[[122 136 119 131 132 121 119 130 131 130 127]
 [137 121 138 140 132 133 145 130 108 123 139]
 [125 126 123 132 119 126 124 123 128 130 119]
 [117 136 115 114 141 123 117 138 119 145 130]
 [124 143 115 120 139 121 123 136 117 144 132]
 [131 128 140 132 110 125 124 116 150 121 120]
 [138 125 135 129 115 132 123 124 149 124 117]
 [120 130 123 119 133 123 126 128 118 132 134]
 [121 135 114 125 131 125 118 129 130 137 123]
 [109 136 113 118 131 124 109 125 134 140 119]
 [121 128 125 121 132 126 128 126 110 132 126]
 [127 124 132 129 132 125 132 128 123 122 137]] yields 136

[[138 126 145 137 119 134 147 148 119 132 121 124 137 132]
 [114 118 145 145 118 138 116 124 122 123 128 127 145 114]
 [126 118 145 129 127 117 139 116 107 121 130 132 129 114]
 [109 130 145 147 129 138 117 136 119 120 127 133 147 117]
 [125 128 145 129 138 130 135 118 106 136 140 139 129 132]
 [127 129 145 130 144 132 132 127 103 132 128 148 130 125]
 [117 138 145 116 122 130 128 125 133 119 114 135 116 138]
 [110 128 145 142 118 120 130 126 117 112 132 120 142 125]] yields 126

[[117 122 149 137 121 126 121 146 124 130 124 130 114]
 [128 125 135 133 116 122 137 144 126 124 140 104 139]
 [122 123 127 136 130 129 136 118 121 133 132 149 147]
 [123 119 151 121 125 129 130 128 124 130 126 128 132]
 [109 126 139 113 130 120 131 143 128 125 132 129 128]
 [128 128 129 126 130 129 130 129 126 136 138 139 142]
 [153 117 132 138 133 141 121 142 137 143 118 111 119]
 [141 137 122 112 128 133 127 111 126 134 132 137 136]] yields 122

[[121 130 130 129 121 115 147 141 136 114 133 135]
 [117 123 136 125 117 113 155 142 141 114 133 132]
 [127 139 124 131 127 119 133 137 130 117 134 138]
 [116 120 138 123 116 112 157 141 143 114 133 131]
 [127 138 124 131 127 119 133 137 130 117 134 138]
 [138 141 118 129 138 134 111 128 122 133 129 137]] yields 130

[[123 131 116 140 129 117 135 122 137 126 129 127]
 [137 129 133 126 139 110 137 122 122 124 139 132]
 [126 121 130 135 145 119 126 126 121 135 132 120]
 [130 122 138 128 121 126 138 156 121 126 132 135]
 [122 136 131 125 126 112 130 114 126 128 120 126]
 [133 119 122 121 126 131 128 113 117 129 142 125]
 [133 126 137 130 130 129 131 126 140 128 133 133]
 [127 115 129 125 133 135 132 145 129 131 129 120]
 [120 133 127 131 132 130 131 136 121 120 135 125]
 [134 130 123 125 132 122 127 133 129 129 123 136]] yields 131

[[132 129 128 128 132 138 149 142 131 126]
 [131 139 147 140 134 125 128 129 128 130]
 [129 131 142 146 140 131 130 128 127 127]
 [145 146 135 130 129 127 129 126 130 135]
 [139 145 147 132 130 130 127 129 129 130]
 [145 147 139 131 127 127 129 127 129 134]
 [126 128 130 127 132 143 147 138 129 130]
 [130 129 128 129 127 134 145 146 136 129]
 [137 131 128 130 128 125 129 131 140 149]] yields 129

[[123 125 124 122 128 132 117 131 131 130]
 [128 132 123 129 123 127 117 126 123 125]
 [128 130 125 128 125 127 122 127 126 127]
 [128 130 125 129 125 127 122 127 125 126]
 [128 130 125 129 126 127 122 127 125 126]
 [128 134 119 129 120 125 111 125 120 123]
 [122 125 124 122 128 132 117 132 131 130]
 [128 131 126 123 123 121 100 130 121 115]] yields 125
---
Input:
[[136 134 119 132 126]
 [122 128 134 136 118]
 [132 122 138 155 124]]
Output: 124

Input:
[[133 131 123 123 123 131 129]
 [121 130 121 125 130 104 132]]
Output: 132

Input:
[[115 144 114 130 113 131 110]
 [141 100 141 125 148 131 140]]
Output: 140

Input:
[[126 115 109 135]
 [123 148 135 101]
 [156 152 143 129]]
Output: 129

Input:
[[133 139 140 123 138 124 133]
 [102 142 135 131 134 144 133]
 [116 133 139 146 135 138 127]]
Output: 127

Input:
[[123 100 110 109]
 [112 134 120 126]
 [125 140 157 127]]
Output: 127
---
[103 119 146 120 118 117 107]
120, 146

[[118 145 107 110 134]
 [120 146  99 110 121]
 [120 152 108 104 135]]
99, 152

[156 119 140 148 140 114 138]
148, 156

[106 155 126 135 139 100 141]
135, 155

[[118 132 137 110 133 113 127]
 [150 121 125 140 140 152 145]
 [112 133 127 121 116 111 114]]
140, 152

[105 152 118 121 124 137 121]
121, 152
---
[[133 121 109 110 126 132]
 [110 119 119 119 106 134]
 [145 130 128 126 141 135]] >> 128

[125 122 134 102 101 134] >> 134

[[124 114 126 123 126 124]
 [135 148 120 102 133 135]] >> 120

[152 130 113 131 126 141] >> 113

[152 133 148 139 136 117] >> 148

[[142 120 137 140 112 124]
 [141 117 144 149 104 116]
 [142 119 140 145 108 121]] >> 140

[[124 135 131 115 129 150]
 [127 135 129 127 128 136]] >> 129
